Below are the code and all the weights of a small trained network. Each question names an input and a class and asks about switching units off, where a switched-off unit gives its printed mean instead of its output.

import numpy as np


def w(rows, s, z=0):
    codes = np.array(rows[::2]) - 128.0
    scale = np.full(codes.shape[1], s)
    scale[-1] = z or s
    return codes * scale


def f(y):
    return y / 2 * (1 + np.tanh(0.7978845608 * (y + 0.044715 * y**3)))


def log_softmax(a):
    a = a - a.max(-1, keepdims=True)
    return a - np.log(np.exp(a).sum(-1, keepdims=True))


def net(x, mask):
    res = np.array(x, float).reshape(1, 3) / 4 @ E
    y = f(res @ A[0][:, :-1].T + A[0][:, -1])
    res = res + np.where(mask, y, B[0][:, -1]) @ B[0][:, :-1]
    return log_softmax(res[-1] @ U[:, :-1].T + U[:, -1])


A, B = {}, {}
E = w([
[225,115,151,68],'x0',
[157,21,156,172],'x1',
[139,84,6,139],'x2',
],0.013)
A[0] = w([
[236,85,201,64,25],'neuron 1',
[179,164,53,47,104],'neuron 2',
[171,156,71,71,113],'neuron 3',
[121,67,44,166,89],'neuron 4',
[175,158,60,54,110],'neuron 5',
[75,189,132,112,170],'neuron 6',
[176,159,57,49,111],'neuron 7',
[172,156,65,61,113],'neuron 8',
[128,128,128,127,128],'neuron 9',
[128,134,135,120,119],'neuron 10',
[82,101,192,199,116],'neuron 11',
[72,94,209,212,114],'neuron 12',
[186,166,49,44,109],'neuron 13',
[173,156,64,58,112],'neuron 14',
[197,18,124,171,165],'neuron 15',
[120,84,79,161,161],'neuron 16',
[131,130,128,130,126],'neuron 17',
[32,248,142,91,46],'neuron 18',
[27,168,51,178,50],'neuron 19',
[76,145,95,156,149],'neuron 20',
[128,128,128,127,128],'neuron 21',
[76,97,208,212,113],'neuron 22',
[127,127,128,126,128],'neuron 23',
[175,158,58,50,110],'neuron 24',
[149,203,232,59,47],'neuron 25',
[143,114,136,121,131],'neuron 26',
[128,128,128,128,128],'neuron 27',
[160,77,120,149,128],'neuron 28',
[110,61,33,195,36],'neuron 29',
[221,10,118,169,1],'neuron 30',
[57,149,85,162,169],'neuron 31',
[127,127,128,126,128],'neuron 32',
[53,253,132,99,77],'neuron 33',
[109,56,26,189,36],'neuron 34',
[169,106,155,108,144],'neuron 35',
[3,172,39,195,41],'neuron 36',
[130,129,124,116,117],'neuron 37',
[234,83,206,64,18],'neuron 38',
[80,100,195,200,117],'neuron 39',
[147,201,230,58,48],'neuron 40',
[180,160,58,53,111],'neuron 41',
[128,128,128,128,128],'neuron 42',
[57,152,79,166,183],'neuron 43',
[127,127,128,127,128],'neuron 44',
[83,103,188,193,117],'neuron 45',
],0.0061,0.0074)
B[0] = w([
[87,128,175,40,184],'neuron 1',
[122,103,109,190,190],'neuron 2',
[122,108,114,178,170],'neuron 3',
[123,148,147,63,199],'neuron 4',
[122,104,111,186,183],'neuron 5',
[150,153,117,109,211],'neuron 6',
[123,106,114,185,188],'neuron 7',
[123,109,116,177,178],'neuron 8',
[128,128,127,128,128],'neuron 9',
[129,128,126,128,124],'neuron 10',
[94,77,122,163,173],'neuron 11',
[90,68,120,171,190],'neuron 12',
[121,98,108,194,199],'neuron 13',
[123,108,114,178,180],'neuron 14',
[116,150,150,66,255],'neuron 15',
[144,153,120,109,204],'neuron 16',
[128,128,128,129,127],'neuron 17',
[55,100,205,22,210],'neuron 18',
[200,202,75,121,201],'neuron 19',
[127,140,136,99,188],'neuron 20',
[128,128,128,128,128],'neuron 21',
[95,75,123,171,187],'neuron 22',
[127,129,128,128,128],'neuron 23',
[122,104,111,184,186],'neuron 24',
[201,198,69,136,196],'neuron 25',
[132,134,126,120,133],'neuron 26',
[128,127,127,127,128],'neuron 27',
[132,144,130,105,163],'neuron 28',
[76,123,191,11,194],'neuron 29',
[246,254,37,112,182],'neuron 30',
[121,140,144,90,227],'neuron 31',
[128,128,128,129,128],'neuron 32',
[108,132,156,64,219],'neuron 33',
[85,129,181,20,200],'neuron 34',
[137,142,121,115,162],'neuron 35',
[208,223,71,112,226],'neuron 36',
[128,127,127,133,123],'neuron 37',
[75,119,187,30,183],'neuron 38',
[90,73,122,166,176],'neuron 39',
[202,201,66,137,194],'neuron 40',
[122,104,112,187,188],'neuron 41',
[128,128,128,128,128],'neuron 42',
[114,133,149,89,244],'neuron 43',
[128,128,128,128,128],'neuron 44',
[96,82,123,161,169],'neuron 45',
],0.008,0.0059)
U = w([
[69,114,210,77,157],'0',
[233,184,62,138,190],'1',
[102,51,120,247,11],'2',
],0.014,0.0011)

Each question gives the input, the list of numbers given to net, and the class t.
The units are the neurons (one row each of A and B). Each row of codes is followed by its name. A weight is (code - 128) times the scale printed after its matrix; where a second scale follows, it is the last column's (A, B and U).
mask holds one flag per neuron, in row order. A switched-off neuron (its flag False) gives its mean, the last column of its row in B, instead of its output. The means were averaged over made-up inputs and are rounded, as every weight is.
A unit's drop is (log p(t) with every unit on - log p(t) with that unit switched off) / (log p(t) with every unit on - log p(t) with every unit switched off).
The circuit of an input: a set's keep is (log p(t) with only the set's units on - log p(t) with every unit switched off) / (log p(t) with every unit on - log p(t) with every unit switched off). Starting from the 12 units with the biggest drops (on a tie, the unit counted first), units are removed one at a time, each time the one whose removal leaves the highest keep (on an exact tie, the one counted first), for as long as the keep stays at least 0.8.
circuit, biggest first: the units of the circuit, biggest drop first
k most important neurons: the k neurons with the biggest drops, biggest first
drop of u: that unit's drop, to one decimal
input [0,8,1], class 0: circuit, biggest first : [neuron 15]
input [1,8,7], class 1: 3 most important neurons : [neuron 30; neuron 18; neuron 38]
input [2,0,-4], class 1: circuit, biggest first : [neuron 18; neuron 40]
input [2,-1,-2], class 1: 3 most important neurons : [neuron 18; neuron 29; neuron 34]
input [6,-8,-7], class 1: 2 most important neurons : [neuron 40; neuron 25]
input [-6,-3,1], class 1: 2 most important neurons : [neuron 36; neuron 19]
input [-6,1,4], class 0: 3 most important neurons : [neuron 29; neuron 34; neuron 30]
input [-2,6,8], class 0: 2 most important neurons : [neuron 29; neuron 34]
input [2,-6,-8], class 1: 2 most important neurons : [neuron 40; neuron 25]
input [-8,-4,2], class 1: 2 most important neurons : [neuron 36; neuron 19]
input [1,7,4], class 1: drop of neuron 38 : 0.3
input [-2,1,-2], class 2: drop of neuron 38 : 0.1
input [-2,3,6], class 0: drop of neuron 19 : 0.0
input [4,0,2], class 2: most important neuron : [neuron 36]
